Below is a small trained network, with its code and all its weights. Each question gives an input and a target symbol and asks what happens when units are switched off, that is, made to give their printed mean instead of their output.

import numpy as np


def w(rows, s, z=0):
    codes = np.array(rows[::2]) - 128.0
    scale = np.full(codes.shape[1], s)
    scale[-1] = z or s
    return codes * scale


def norm(h):
    return h / np.sqrt((h * h).mean(-1, keepdims=True) + 1e-5)


def f(y):
    return y / 2 * (1 + np.tanh(0.7978845608 * (y + 0.044715 * y**3)))


def softmax(a):
    e = np.exp(a - a.max(-1, keepdims=True))
    return e / e.sum(-1, keepdims=True)


def log_softmax(a):
    a = a - a.max(-1, keepdims=True)
    return a - np.log(np.exp(a).sum(-1, keepdims=True))


def net(x, mask):
    ids = ['ΔΘΞΣΩαβγζηλμπψ'.index(c) for c in x.split()]
    T = len(ids)
    res = E[ids] + P[:T]
    u = 0
    for l in range(3):
        r = norm(res)
        for j in range(2):
            rows = slice(2 * j, 2 * j + 2)
            q, k, v = (r @ M[l][rows].T for M in (Q, K, V))
            z = softmax(np.where(np.tri(T) > 0, q @ k.T / 2**0.5, -1e9)) @ v
            o = O[l][rows]
            res = res + np.where(mask[u + j], z, o[:, -1]) @ o[:, :-1]
        u += 2
        y = f(norm(res) @ A[l][:, :-1].T + A[l][:, -1])
        res = res + np.where(mask[u : u + 12], y, B[l][:, -1]) @ B[l][:, :-1]
        u += 12
    return log_softmax(norm(res)[-1] @ U[:, :-1].T + U[:, -1])


Q, K, V, O, A, B = {}, {}, {}, {}, {}, {}
E = w([
[98,66,159,113,89,38],'Δ',
[155,151,107,153,228,57],'Θ',
[95,117,80,86,170,114],'Ξ',
[90,116,80,71,153,107],'Σ',
[104,133,82,110,178,79],'Ω',
[95,155,142,46,132,211],'α',
[110,182,109,33,120,112],'β',
[128,66,194,136,145,221],'γ',
[164,146,141,41,124,71],'ζ',
[85,120,84,77,149,115],'η',
[198,99,149,128,222,170],'λ',
[102,123,80,102,174,89],'μ',
[165,95,78,124,7,116],'π',
[96,134,70,103,189,79],'ψ',
],0.022)
P = w([
[110,106,224,28,175,11],'0',
[110,100,163,56,147,66],'1',
[107,108,137,79,138,83],'2',
[99,117,128,96,124,93],'3',
[97,122,123,109,117,100],'4',
[94,128,118,122,108,104],'5',
[96,132,115,136,110,107],'6',
[93,140,109,148,108,106],'7',
[92,140,108,156,103,105],'8',
[90,142,104,165,100,112],'9',
[85,147,102,170,95,114],'10',
],0.011)
Q[0] = w([
[3,107,130,106,86,99],'0.h1',
[119,100,145,122,93,173],'0.h1',
[133,112,134,125,129,117],'0.h2',
[134,131,114,123,122,122],'0.h2',
],0.041)
K[0] = w([
[124,153,82,148,3,123],'0.h1',
[127,136,146,164,134,193],'0.h1',
[127,117,148,126,138,110],'0.h2',
[140,140,122,126,112,125],'0.h2',
],0.037)
V[0] = w([
[171,109,56,110,43,96],'0.h1',
[211,116,68,174,60,181],'0.h1',
[8,56,191,204,198,147],'0.h2',
[63,214,166,55,215,178],'0.h2',
],0.015)
O[0] = w([
[118,195,37,91,78,62,254],'0.h1',
[181,112,125,197,75,112,7],'0.h1',
[46,149,100,113,106,75,152],'0.h2',
[94,253,129,97,121,88,202],'0.h2',
],0.011,0.0076)
A[0] = w([
[53,84,126,174,87,96,102],'0.n1',
[72,153,57,139,194,200,117],'0.n2',
[160,145,212,165,147,7,72],'0.n3',
[106,122,85,152,247,115,125],'0.n4',
[130,190,109,142,84,192,2],'0.n5',
[73,112,159,193,125,101,116],'0.n6',
[164,132,124,188,130,158,122],'0.n7',
[174,74,189,112,150,156,134],'0.n8',
[130,43,83,159,107,79,31],'0.n9',
[193,94,130,81,161,28,102],'0.n10',
[228,128,113,102,118,99,66],'0.n11',
[112,131,67,133,91,171,76],'0.n12',
],0.02,0.0037)
B[0] = w([
[42,122,39,126,150,226,208],'0.n1',
[45,143,119,118,244,192,213],'0.n2',
[80,103,106,66,102,83,156],'0.n3',
[86,131,53,115,248,76,205],'0.n4',
[105,219,85,86,204,90,134],'0.n5',
[6,170,129,129,143,153,161],'0.n6',
[172,54,174,117,172,163,130],'0.n7',
[110,168,159,135,84,14,167],'0.n8',
[130,143,118,211,120,205,196],'0.n9',
[60,234,109,54,63,76,254],'0.n10',
[141,185,155,236,138,134,177],'0.n11',
[96,116,62,154,201,85,152],'0.n12',
],0.022,0.0092)
Q[1] = w([
[129,90,175,78,171,122],'1.h1',
[81,52,11,172,160,166],'1.h1',
[199,152,105,7,184,187],'1.h2',
[29,52,174,181,190,81],'1.h2',
],0.015)
K[1] = w([
[196,194,123,111,232,112],'1.h1',
[31,61,86,161,133,116],'1.h1',
[168,95,142,7,205,172],'1.h2',
[198,33,155,199,139,180],'1.h2',
],0.015)
V[1] = w([
[124,118,205,195,178,83],'1.h1',
[158,162,157,104,244,224],'1.h1',
[99,40,227,127,214,247],'1.h2',
[26,210,89,210,206,127],'1.h2',
],0.015)
O[1] = w([
[159,32,61,178,111,88,95],'1.h1',
[167,143,161,225,98,47,132],'1.h1',
[28,156,77,53,94,19,84],'1.h2',
[216,2,122,139,45,123,254],'1.h2',
],0.0088,0.025)
A[1] = w([
[158,37,182,128,216,240,139],'1.n1',
[124,83,176,62,50,45,97],'1.n2',
[169,66,131,19,171,187,114],'1.n3',
[112,8,90,102,132,114,171],'1.n4',
[151,62,173,47,38,36,1],'1.n5',
[155,49,124,17,127,42,79],'1.n6',
[115,78,194,97,181,235,119],'1.n7',
[165,132,159,125,106,48,64],'1.n8',
[133,106,235,146,154,82,128],'1.n9',
[154,119,206,42,92,92,101],'1.n10',
[76,82,171,49,105,67,154],'1.n11',
[198,35,154,132,200,123,135],'1.n12',
],0.019,0.0041)
B[1] = w([
[200,62,78,170,168,143,137],'1.n1',
[127,125,116,46,170,90,169],'1.n2',
[171,152,86,89,152,57,152],'1.n3',
[88,186,164,123,89,154,179],'1.n4',
[74,168,88,103,181,76,150],'1.n5',
[113,157,96,101,202,95,195],'1.n6',
[117,98,93,111,117,50,143],'1.n7',
[123,174,133,115,97,164,132],'1.n8',
[119,149,68,97,127,112,143],'1.n9',
[68,83,106,87,139,118,157],'1.n10',
[203,140,103,71,106,134,247],'1.n11',
[161,170,144,178,121,254,133],'1.n12',
],0.036,0.013)
Q[2] = w([
[132,141,62,161,68,174],'2.h1',
[165,140,31,195,145,117],'2.h1',
[101,252,64,227,119,189],'2.h2',
[6,131,150,106,85,128],'2.h2',
],0.033)
K[2] = w([
[187,105,87,134,46,168],'2.h1',
[194,111,112,246,152,151],'2.h1',
[225,68,199,188,41,185],'2.h2',
[127,106,137,4,61,87],'2.h2',
],0.03)
V[2] = w([
[161,5,129,81,212,193],'2.h1',
[213,119,163,28,180,141],'2.h1',
[192,86,236,61,84,196],'2.h2',
[143,119,79,32,76,147],'2.h2',
],0.021)
O[2] = w([
[60,250,113,145,98,25,77],'2.h1',
[46,167,148,207,91,128,164],'2.h1',
[145,132,71,227,104,72,46],'2.h2',
[129,77,213,190,213,89,254],'2.h2',
],0.013,0.018)
A[2] = w([
[142,182,175,155,169,134,107],'2.n1',
[177,215,116,138,164,168,214],'2.n2',
[148,59,79,175,46,71,173],'2.n3',
[92,201,230,133,144,126,133],'2.n4',
[93,154,181,189,126,196,127],'2.n5',
[16,123,110,154,162,174,187],'2.n6',
[144,161,121,160,79,203,109],'2.n7',
[173,147,139,140,184,129,52],'2.n8',
[134,173,67,181,182,42,135],'2.n9',
[3,135,157,229,137,181,1],'2.n10',
[138,68,188,35,129,142,145],'2.n11',
[124,195,128,64,80,171,154],'2.n12',
],0.022,0.0047)
B[2] = w([
[116,85,156,151,91,139,148],'2.n1',
[90,95,150,135,78,64,215],'2.n2',
[89,87,193,125,174,71,150],'2.n3',
[165,88,87,196,81,186,201],'2.n4',
[65,95,115,66,53,101,148],'2.n5',
[174,127,150,180,88,69,253],'2.n6',
[89,206,129,89,191,135,196],'2.n7',
[171,130,84,143,94,128,149],'2.n8',
[22,181,123,122,145,103,235],'2.n9',
[94,52,140,59,4,157,168],'2.n10',
[100,181,114,199,149,104,246],'2.n11',
[132,82,129,183,153,148,245],'2.n12',
],0.033,0.012)
U = w([
[78,115,77,117,145,248,78],'Δ',
[81,170,116,81,169,68,209],'Θ',
[128,118,139,123,129,133,2],'Ξ',
[88,138,133,251,127,123,115],'Σ',
[127,116,144,126,131,138,13],'Ω',
[186,91,36,128,111,97,63],'α',
[210,160,98,124,89,108,147],'β',
[141,2,132,126,200,120,115],'γ',
[185,210,159,115,93,151,215],'ζ',
[130,116,139,120,129,138,25],'η',
[129,110,133,121,127,132,8],'λ',
[132,117,150,128,123,135,28],'μ',
[140,122,239,117,154,159,179],'π',
[91,61,145,110,40,129,237],'ψ',
],0.011,0.0037)

Each question gives the input, a string of symbols that net reads in full, and the target symbol t.
The units are the heads (2 rows each of Q, K, V and O) and the neurons (one row each of A and B). Each row of codes is followed by its name. A weight is (code - 128) times the scale printed after its matrix; where a second scale follows, it is the last column's (O, A, B and U).
mask holds one flag per unit, layer by layer, with each layer's heads first. A switched-off unit (its flag False) gives its mean, the last column of its rows in O or B, instead of its output. The means were averaged over made-up inputs and are rounded, as every weight is.
A unit's drop is (log p(t) with every unit on - log p(t) with that unit switched off) / (log p(t) with every unit on - log p(t) with every unit switched off).
unit that matters most: the unit with the biggest drop
top k neurons: the k neurons with the biggest drops, biggest first
k most important neurons of layer l: the k neurons of layer l with the biggest drops, biggest first
input Δ Δ π μ, target Δ: top 3 neurons	1.n11, 2.n7, 2.n6
input Δ λ π, target Δ: top 4 neurons	1.n11, 0.n9, 2.n6, 2.n7
input ζ ζ μ π Ω, target ζ: unit that matters most	0.h1
input γ ψ π Ξ, target γ: 3 most important neurons of layer 0	0.n12, 0.n11, 0.n6
input η γ μ π, target γ: top 3 neurons	2.n3, 2.n11, 2.n9
input π γ λ Δ ζ Σ Δ ζ, target ζ: top 2 neurons	0.n11, 2.n7
input γ β α Δ α, target Σ: top 4 neurons	0.n11, 0.n9, 0.n10, 0.n2
input β Ξ η Ξ β, target Σ: top 2 neurons	0.n9, 0.n11
input η β β α ζ π Δ ψ, target Δ: 2 most important neurons of layer 1	1.n11, 1.n3
input Δ μ Δ γ γ ζ β Δ Δ γ, target ψ: top 2 neurons	0.n6, 0.n1
input Δ γ Δ α μ Δ ζ Δ Ω β β, target Σ: top 2 neurons	0.n5, 0.n1
input η Δ λ Ω Δ λ, target Σ: top 3 neurons	0.n4, 0.n10, 1.n12
input Ω η γ ζ μ η, target Σ: 2 most important neurons of layer 0	0.n1, 0.n3
input Δ γ Θ β λ β π Ξ, target β: most important neuron of layer 2	2.n9
input ζ Σ π γ Ω ζ Δ β, target β: 3 most important neurons of layer 0	0.n11, 0.n1, 0.n12
input Δ λ ζ η α α π ζ Δ Ξ, target Δ: 3 most important neurons of layer 2	2.n6, 2.n7, 2.n11
input γ Δ Δ, target Σ: 2 most important neurons of layer 0	0.n1, 0.n9
input η μ Δ α β Δ π, target Δ: top 2 neurons	1.n11, 2.n6
input Δ Δ Δ Ξ η π Ω, target Δ: top 3 neurons	1.n11, 2.n6, 0.n9
input η η Δ π μ γ Ξ, target γ: 2 most important neurons of layer 1	1.n6, 1.n11
input Ξ ζ Δ α ψ α Δ α, target ψ: top 2 neurons	0.n5, 0.n3
input ζ Δ γ π π Δ π Σ η η, target Σ: unit that matters most	0.h2
input η Ω ζ μ η γ γ, target Σ: 2 most important neurons of layer 0	0.n6, 0.n8
input Σ η Δ Ξ ψ π η, target Δ: top 4 neurons	1.n11, 2.n6, 2.n7, 0.n9
input π Δ α Δ Δ ψ λ Δ γ, target γ: 2 most important neurons of layer 0	0.n10, 0.n11
input Ω Δ γ β Δ, target Σ: top 2 neurons	0.n1, 2.n11
input γ π Δ Δ ψ γ ζ, target ζ: top 3 neurons	0.n11, 2.n7, 0.n1
input Δ β γ Δ λ η Θ γ ζ λ, target Σ: 2 most important neurons of layer 1	1.n12, 1.n6
input Ξ π Δ γ γ Δ Δ α, target α: unit that matters most	0.h1
input γ γ ζ ζ, target Σ: 4 most important neurons of layer 0	0.n9, 0.n10, 0.n1, 0.n11
